M =
[[-23, -2, -1, 16, -3, 4, 3, -6, -7, -25, 3],
 [-9, 3, -9, -8, -3, 14, -5, 0, -18, -1, 9],
 [11, 19, 14, 7, 32, -6, -2, 12, 17, 5, -2],
 [0, -24, 9, 1, 42, 7, -1, 11, -7, -19, -8],
 [24, -5, -17, -13, 40, 17, 3, -14, 32, 16, -9],
 [12, -3, 10, 3, -10, -7, 1, -23, -6, -5, 2],
 [16, 27, 10, 2, -29, -10, -6, -5, -12, 16, 8],
 [-26, 5, -21, -2, -27, 7, -1, 4, -4, -17, -3],
 [-16, -3, -1, -9, -15, -16, -11, -15, 12, -9, 15],
 [1, 14, -13, -1, -14, -22, 6, 3, -5, 5, -9]]
M[0][0] -> -23
M[8][2] -> -1
M[5] -> [12, -3, 10, 3, -10, -7, 1, -23, -6, -5, 2]
M[8][0] -> -16
M[:, 10] -> [3, 9, -2, -8, -9, 2, 8, -3, 15, -9]
M[3] -> [0, -24, 9, 1, 42, 7, -1, 11, -7, -19, -8]
M[0][8] -> -7
M[9] -> [1, 14, -13, -1, -14, -22, 6, 3, -5, 5, -9]
M[:, 5] -> [4, 14, -6, 7, 17, -7, -10, 7, -16, -22]
M[0][3] -> 16
M[7][5] -> 7
M[:, 9] -> [-25, -1, 5, -19, 16, -5, 16, -17, -9, 5]
M[8] -> [-16, -3, -1, -9, -15, -16, -11, -15, 12, -9, 15]
M[0][10] -> 3
M[5][10] -> 2
M[4][8] -> 32
M[6][6] -> -6
M[9][8] -> -5
M[2][6] -> -2
M[5][8] -> -6
M[:, 4] -> [-3, -3, 32, 42, 40, -10, -29, -27, -15, -14]
M[4] -> [24, -5, -17, -13, 40, 17, 3, -14, 32, 16, -9]
M[1][8] -> -18
M[1] -> [-9, 3, -9, -8, -3, 14, -5, 0, -18, -1, 9]
M[5][0] -> 12
M[8][3] -> -9
M[3][10] -> -8
M[9][2] -> -13
M[7][7] -> 4
M[7][8] -> -4
M[9][6] -> 6
M[5][9] -> -5
M[:, 6] -> [3, -5, -2, -1, 3, 1, -6, -1, -11, 6]
M[9][7] -> 3
M[5][7] -> -23

grid =
[[545 366 295 722]
 [524 487 411 258]
 [455 563 660 411]
 [515 570 442 473]
 [313 357 547 698]
 [869 603  14 701]]
grid[0, 0] = 545
grid[0, 3] = 722
grid[0] = [545, 366, 295, 722]
grid[:, 1] = [366, 487, 563, 570, 357, 603]
grid[0, 2] = 295
grid[3, 3] = 473
grid[5, 1] = 603
grid[1] = [524, 487, 411, 258]
grid[4, 1] = 357
grid[2] = [455, 563, 660, 411]

a =
[[ 0.16  0.10  0.17  0.16 -0.01  0.16  0.16  0.10]
 [ 0.02  0.17  0.05  0.02  0.12  0.01  0.02  0.18]
 [ 0.05  0.03  0.06  0.05  0.08  0.07  0.06  0.03]
 [-0.19  0.21 -0.15 -0.19  0.31 -0.20 -0.19  0.23]
 [-0.05  0.14 -0.02 -0.05  0.18 -0.05 -0.05  0.15]
 [ 0.08  0.09  0.09  0.08  0.06  0.08  0.08  0.09]
 [-0.02  0.08  0.00 -0.02  0.15 -0.01 -0.02  0.09]
 [-0.11  0.21 -0.08 -0.11  0.24 -0.13 -0.12  0.23]
 [ 0.08 -0.03  0.08  0.08  0.05  0.11  0.09 -0.03]
 [ 0.10  0.03  0.11  0.10  0.03  0.12  0.11  0.03]
 [-0.06  0.16 -0.03 -0.06  0.19 -0.06 -0.06  0.17]
 [ 0.04  0.14  0.06  0.05  0.09  0.04  0.04  0.15]
 [ 0.07  0.05  0.08  0.07  0.06  0.09  0.08  0.05]
 [-0.10  0.08 -0.07 -0.10  0.21 -0.08 -0.09  0.09]
 [ 0.18 -0.02  0.18  0.18 -0.04  0.21  0.19 -0.03]]
a[0, 0] -> 0.16
a[14, 4] -> -0.04
a[2] -> [0.05, 0.03, 0.06, 0.05, 0.08, 0.07, 0.06, 0.03]
a[:, 6] -> [0.16, 0.02, 0.06, -0.19, -0.05, 0.08, -0.02, -0.12, 0.09, 0.11, -0.06, 0.04, 0.08, -0.09, 0.19]
a[14, 1] -> -0.02
a[7, 7] -> 0.23
a[6, 7] -> 0.09
a[7] -> [-0.11, 0.21, -0.08, -0.11, 0.24, -0.13, -0.12, 0.23]
a[:, 0] -> [0.16, 0.02, 0.05, -0.19, -0.05, 0.08, -0.02, -0.11, 0.08, 0.10, -0.06, 0.04, 0.07, -0.10, 0.18]
a[13, 3] -> -0.10
a[5] -> [0.08, 0.09, 0.09, 0.08, 0.06, 0.08, 0.08, 0.09]
a[6, 2] -> 0.00
a[13, 2] -> -0.07
a[0, 2] -> 0.17
a[3, 0] -> -0.19
a[0, 5] -> 0.16
a[:, 1] -> [0.10, 0.17, 0.03, 0.21, 0.14, 0.09, 0.08, 0.21, -0.03, 0.03, 0.16, 0.14, 0.05, 0.08, -0.02]
a[4] -> [-0.05, 0.14, -0.02, -0.05, 0.18, -0.05, -0.05, 0.15]
a[14, 6] -> 0.19
a[5, 6] -> 0.08
a[12, 0] -> 0.07
a[5, 7] -> 0.09
a[5, 5] -> 0.08
a[11] -> [0.04, 0.14, 0.06, 0.05, 0.09, 0.04, 0.04, 0.15]
a[6, 1] -> 0.08
a[4, 4] -> 0.18
a[8, 2] -> 0.08
a[7, 2] -> -0.08
a[:, 7] -> [0.10, 0.18, 0.03, 0.23, 0.15, 0.09, 0.09, 0.23, -0.03, 0.03, 0.17, 0.15, 0.05, 0.09, -0.03]
a[2, 3] -> 0.05
a[1, 3] -> 0.02
a[2, 6] -> 0.06
a[9, 5] -> 0.12
a[11, 4] -> 0.09
a[9, 7] -> 0.03

m =
[[ -6  -3 -21   5  26  24 -15   2  12  11  27   6   2  13  10  21]
 [ 22  20  35 -16 -15  21 -32 -12 -34  -2 -24   4  41  11  -5  21]
 [ 17  22 -44  -2 -44 -22  53   7 -21 -17 -48  10 -31 -32 -20   7]]
m[0,0]: -6
m[2,1]: 22
m[0,8]: 12
m[1,2]: 35
m[2,11]: 10
m[1,1]: 20
m[2,10]: -48
m[:, 0]: [-6, 22, 17]
m[0,2]: -21
m[0,12]: 2
m[2,5]: -22
m[0]: [-6, -3, -21, 5, 26, 24, -15, 2, 12, 11, 27, 6, 2, 13, 10, 21]
m[0,11]: 6
m[:, 3]: [5, -16, -2]
m[2,0]: 17
m[2,4]: -44
m[:, 1]: [-3, 20, 22]
m[0,15]: 21
m[2]: [17, 22, -44, -2, -44, -22, 53, 7, -21, -17, -48, 10, -31, -32, -20, 7]
m[:, 11]: [6, 4, 10]

W =
6  5  5  5  6  6  4  5
6  5  4  4  6  7  3  5
9  6  6  6  8  4  4  2
7  7  7  6  7  3  4  3
4  4  3  6  4  7  8  8
9  6  6  6  8  4  4  2
Indices start at 0.
row 0 col 0	6
row 2 col 0	9
row 1 col 6	3
row 3 col 4	7
row 3 col 3	6
row 2 col 4	8
row 4 col 5	7
row 0 col 2	5
row 5 col 1	6
row 0 col 4	6
row 4 col 1	4
row 1 col 5	7
row 5 col 7	2
row 2 col 5	4

B = [ 1.6 -0.2 -0.5 -2.2  1.0 -1.9 -2.1 -0.1 -1.0 -1.3 -1.0 -0.1 -0.4]
B[0]	1.6
B[8]	-1.0
B[9]	-1.3
B[7]	-0.1
B[1]	-0.2
B[3]	-2.2
B[-1]	-0.4
B[11]	-0.1
B[-11]	-0.5
B[-3]	-1.0

arr = [28 45 28 10]
arr[0] = 28
arr[1] = 45
arr[2] = 28
arr[3] = 10

X =
[[ 16  -8  -9 -23  -3 -15  12  -2  33  15 -24  17 -37]
 [ 12 -42 -13  -6 -28  -7  28 -12   8  35   9  -2   0]
 [  0  -1   5  -5   1  -9  -6  12   3   2  -6  -7  -3]
 [  3  -1  -3  -1   4   7  -3   4   5 -16   0   3  -3]
 [  0   1   1  -3   4  -6 -12  14   2   1  -5  -3   0]
 [ -3   5  -1  13   4  12 -17   6 -13 -28   9  -7  10]
 [  7 -19  -5  -2 -12  -2   5   2   5  19   0  -3   0]
 [  9  -9  -2  -9   1  -4   4   1  18   4 -10   9 -21]
 [ 12 -14  -6 -15  -4  -8   4   2  21  13 -20  10 -31]]
X[0][0]: 16
X[:, 4]: [-3, -28, 1, 4, 4, 4, -12, 1, -4]
X[2][8]: 3
X[4][9]: 1
X[:, 10]: [-24, 9, -6, 0, -5, 9, 0, -10, -20]
X[8][11]: 10
X[3][2]: -3
X[:, 11]: [17, -2, -7, 3, -3, -7, -3, 9, 10]
X[4]: [0, 1, 1, -3, 4, -6, -12, 14, 2, 1, -5, -3, 0]
X[3][3]: -1
X[7][9]: 4
X[4][7]: 14
X[1][1]: -42
X[3][10]: 0
X[8][3]: -15
X[8]: [12, -14, -6, -15, -4, -8, 4, 2, 21, 13, -20, 10, -31]
X[3][4]: 4
X[3][1]: -1
X[8][10]: -20
X[5][2]: -1
X[2][12]: -3
X[7][6]: 4
X[6][7]: 2
X[:, 2]: [-9, -13, 5, -3, 1, -1, -5, -2, -6]
X[1][2]: -13
X[2][11]: -7
X[8][0]: 12
X[8][9]: 13
X[0][5]: -15
X[1][6]: 28
X[:, 8]: [33, 8, 3, 5, 2, -13, 5, 18, 21]
X[6]: [7, -19, -5, -2, -12, -2, 5, 2, 5, 19, 0, -3, 0]
X[2][5]: -9
X[3][0]: 3
X[7][1]: -9
X[1][3]: -6
X[8][5]: -8
X[1]: [12, -42, -13, -6, -28, -7, 28, -12, 8, 35, 9, -2, 0]
